Rows, each with roughly how far along a hidden order it lies (0 to 20)
[  2  -6   9  -3   4   0   2 -29   3  -1   0  -9   2   7   0   4  16   4
  -8  -2  18   0   1 -26  -6 -18  -7 -31  -8  23 -31  -6  -6  -6   4  -1
  13  12  16  13 -19  16 -23  29   8 -14 -11  12 -11  24  90  -1]
13
[  1  -2  -1   4   1   0   6  56   0   0   2   0   7   1  -1  -5  -2  -2
   1   3   0   2  -1  20  16   0   4  -1   2  20   0  -1  -1   0   0   1
  -2   6  -2  32  22  14   2  -2   5  39   4  11  -1  -3 -10   0]
0
[  0 -15  -2   0   0  -2  -5  -5  -2   2  -2   9  -2  -1   4   1   6   4
  -3  -7   0 127   0  -1  -5  -2  -4  -6   0   1 -19   2  -3  -1   2  -2
   3  -6   6   1   1  40  -3   2 -11 -28  -3  -2  -6   2 -15   1]
12
[  2 -28   4  -1   6  -1  -4 -26   1  22  -3   3  -3   7   5  -1  22  11
 -12 -11   2  21   1 -38 -14 -20 -12 -34   3  -8 -45  -3  -9  -8   7  -2
  21   0  27   8 -19  42 -22  44  -7 -56 -13   6 -11   9  60   1]
9
[  3  -7   5  -1   5   0  11  34   3   1   1  -6   8   6   2  -6   9   2
  -5   3   0   1  -1 -27   0 -12  -4 -23  26  17 -18  -6  -6  -5   2  -1
   7  14   4  11  -2   8 -16  22   9  59  -3  20 -10   2  63  -1]
9
[  1  -8  -1  -1   2  -1   0  -3   0   0   0   3   2   1   2  -2   4   2
  -1  -1   0 127  -1 -19  -6  -3  -3 -10   3   0 -14   0  -5  -2   2  -1
   1   2   3   2  -2  26   0   8  -3 -10   0   8  -5   2   4   0]
17
[  3  -1   9   4   1   1   6  24  -1   1   2  11  26   1   1  -3  -6   1
   1  11  -2   6   9   4   9   2   6   7   1   8   4   0  -2   0   3  11
   0   4   1   5  14  11  12  -2  -5  19  11  11   2   1 -30   1]
11
[  1 -12   2   1   3   0   2  26   1   2  -1   1   8   5   3  -4   9   5
  -3  -5   4  12   1 -10  -5  -7  -5 -17  34  12 -24  -1  -4  -4   3  -1
   7   2  13   5  -3  28 -10  18  -4 -10  -6   8  -7   4  33   0]
7
[  1  10   2   0  -1   1   8  -3   2   0   0  -6  14   0  24  -2  -1  -1
   1   2   1 -10   4  -7  -1   1   0  -3  12  26  -9  -1   2   1  -2   0
   4   1   1  -3  -2  29  -2  -3   5  20  -3  -3   4   2  16   1]
20
[  1 -11  -1  -1   3  -1   1   0  -1   4   1   3   7   2   1  -8   3   1
   0   1  -2  53  -2  -6   2  -5   0  -5  24   3 -10  -1  -4  -1   3   1
   4   5   4   5   2  15  -1   7  -2   4   2  13  -6  -2   1   0]
18
[  1 -16  -1  -1   2  -2  -3  -7  -1   0   0   6   2   2   4   0   4   3
   5  -3   0  21  -1 -17  -1  -4  -3  -6  31  10 -17   0  -5  19   3  -1
   2   0   3   3  -4  30  -4  10  -7  27  -1  24  -7   0   4   0]
8
